Here is a tiny trained network, its code and every weight. The questions are about switching its units off for an input and a target symbol, where a switched-off unit gives its printed mean instead of its output.

import numpy as np


def w(rows, s, z=0):
    codes = np.array(rows[::2]) - 128.0
    scale = np.full(codes.shape[1], s)
    scale[-1] = z or s
    return codes * scale


def norm(h):
    return h / np.sqrt((h * h).mean(-1, keepdims=True) + 1e-5)


def f(y):
    return np.maximum(y, 0)


def softmax(a):
    e = np.exp(a - a.max(-1, keepdims=True))
    return e / e.sum(-1, keepdims=True)


def log_softmax(a):
    a = a - a.max(-1, keepdims=True)
    return a - np.log(np.exp(a).sum(-1, keepdims=True))


def net(x, mask):
    ids = ['αβγδεζηθλξπστφψ'.index(c) for c in x.split()]
    T = len(ids)
    res = E[ids] + P[:T]
    r = norm(res)
    for j in range(2):
        rows = slice(2 * j, 2 * j + 2)
        q, k, v = (r @ M[0][rows].T for M in (Q, K, V))
        z = softmax(np.where(np.tri(T) > 0, q @ k.T / 2**0.5, -1e9)) @ v
        o = O[0][rows]
        res = res + np.where(mask[j], z, o[:, -1]) @ o[:, :-1]
    y = f(norm(res) @ A[0][:, :-1].T + A[0][:, -1])
    res = res + np.where(mask[2:6], y, B[0][:, -1]) @ B[0][:, :-1]
    return log_softmax(norm(res)[-1] @ U[:, :-1].T + U[:, -1])


Q, K, V, O, A, B = {}, {}, {}, {}, {}, {}
E = w([
[214,109,68,193],'α',
[86,123,55,112],'β',
[101,124,79,113],'γ',
[156,171,135,42],'δ',
[119,12,104,187],'ε',
[196,105,75,67],'ζ',
[48,151,132,217],'η',
[250,160,208,157],'θ',
[101,125,78,114],'λ',
[204,9,108,145],'ξ',
[97,165,137,77],'π',
[96,124,70,111],'σ',
[112,5,139,170],'τ',
[131,211,139,101],'φ',
[102,124,85,115],'ψ',
],0.019)
P = w([
[38,3,251,163],'0',
[52,65,202,151],'1',
[66,98,171,146],'2',
[77,114,131,147],'3',
[85,140,117,156],'4',
[100,157,118,174],'5',
[112,165,137,188],'6',
[107,195,71,204],'7',
[102,192,84,222],'8',
[116,192,91,223],'9',
[119,201,98,224],'10',
],0.0042)
Q[0] = w([
[190,9,96,164],'H1',
[187,151,119,176],'H1',
[187,139,109,83],'H2',
[217,1,233,167],'H2',
],0.016)
K[0] = w([
[126,15,109,35],'H1',
[236,137,166,136],'H1',
[175,136,89,66],'H2',
[91,9,145,23],'H2',
],0.016)
V[0] = w([
[120,54,91,2],'H1',
[38,143,103,180],'H1',
[231,223,192,222],'H2',
[199,21,109,139],'H2',
],0.012)
O[0] = w([
[214,188,155,54,251],'H1',
[39,177,63,124,226],'H1',
[112,133,214,13,41],'H2',
[77,2,83,148,105],'H2',
],0.0097,0.0022)
A[0] = w([
[115,153,125,84,135],'N1',
[241,4,180,245,254],'N2',
[150,155,74,55,149],'N3',
[98,121,190,40,119],'N4',
],0.018,0.0029)
B[0] = w([
[144,151,198,165,161],'N1',
[192,1,223,137,251],'N2',
[130,55,137,170,170],'N3',
[120,116,53,77,181],'N4',
],0.019,0.018)
U = w([
[161,32,158,160,196],'α',
[217,87,140,123,207],'β',
[170,122,71,106,49],'γ',
[177,128,26,129,120],'δ',
[90,81,75,46,123],'ε',
[74,54,47,62,104],'ζ',
[141,121,105,123,19],'η',
[129,116,123,131,1],'θ',
[147,112,50,165,85],'λ',
[157,126,39,140,92],'ξ',
[157,130,48,149,106],'π',
[133,190,172,42,173],'σ',
[157,124,47,151,104],'τ',
[187,192,161,194,73],'φ',
[9,126,164,184,174],'ψ',
],0.012,0.0044)

Each question gives the input, a string of symbols that net reads in full, and the target symbol t.
The units are the heads (2 rows each of Q, K, V and O) and the neurons (one row each of A and B). Each row of codes is followed by its name. A weight is (code - 128) times the scale printed after its matrix; where a second scale follows, it is the last column's (O, A, B and U).
mask holds one flag per unit, heads first, then neurons. A switched-off unit (its flag False) gives its mean, the last column of its rows in O or B, instead of its output. The means were averaged over made-up inputs and are rounded, as every weight is.
A unit's drop is (log p(t) with every unit on - log p(t) with that unit switched off) / (log p(t) with every unit on - log p(t) with every unit switched off).
The circuit of an input: a set's keep is (log p(t) with only the set's units on - log p(t) with every unit switched off) / (log p(t) with every unit on - log p(t) with every unit switched off). Starting from all 6 units, units are removed one at a time, each time the one whose removal leaves the highest keep (on an exact tie, the one counted first), for as long as the keep stays at least 0.8.
units of the circuit, in order: the units of the circuit, biggest drop first
unit that matters most: the unit with the biggest drop
top k neurons: the k neurons with the biggest drops, biggest first
heads that matter: for each layer, one digit per head in row order, 1 if its drop is at least 0.15 and else 0, layers parted by /
input ψ α π, target ζ: heads that matter => 00
input ψ ε η ζ θ ζ γ ψ, target ε: top 2 neurons => N2, N4
input ψ π η δ τ ψ η β, target ψ: heads that matter => 11
input ψ δ ε π α ψ, target ζ: heads that matter => 01
input δ θ ξ π θ λ β τ τ ζ σ, target ε: units of the circuit, in order => H2, N2
input π η α ξ ξ ξ δ ψ, target ζ: units of the circuit, in order => N2, H2
input θ σ π, target ε: units of the circuit, in order => N2
input ξ η π ε ξ λ, target ψ: units of the circuit, in order => N2, H1, N4
input π ζ δ η δ β η τ ζ γ, target ψ: units of the circuit, in order => H1, N2, N4
input α γ ξ η π π θ η ζ λ, target ψ: units of the circuit, in order => H1, N2, H2, N1
input β ξ ζ β β φ α ζ η ψ, target ψ: units of the circuit, in order => H1, N2, N1, H2
input ξ γ δ γ π ψ τ θ δ γ δ, target ε: units of the circuit, in order => H2, N4, N2
input φ β π ε α λ ψ η ξ σ, target ψ: top 2 neurons => N2, N1
input π γ π δ δ θ τ π, target ε: unit that matters most => H2
input ζ τ θ λ δ σ ε η β σ, target ψ: top 3 neurons => N2, N3, N1
input ζ η σ δ, target ψ: units of the circuit, in order => H1, N2, N4
input π φ φ δ λ ξ α ψ π σ, target ζ: units of the circuit, in order => H2, N2
input ε τ ζ η ξ ξ α δ σ, target ζ: units of the circuit, in order => N2, H2
input σ δ ξ π π ξ ψ ψ θ β ψ, target ε: top 2 neurons => N4, N2
input φ π τ φ σ ξ φ ε β α γ, target ζ: top 2 neurons => N4, N2
input φ π σ ξ τ ψ, target σ: top neuron => N2
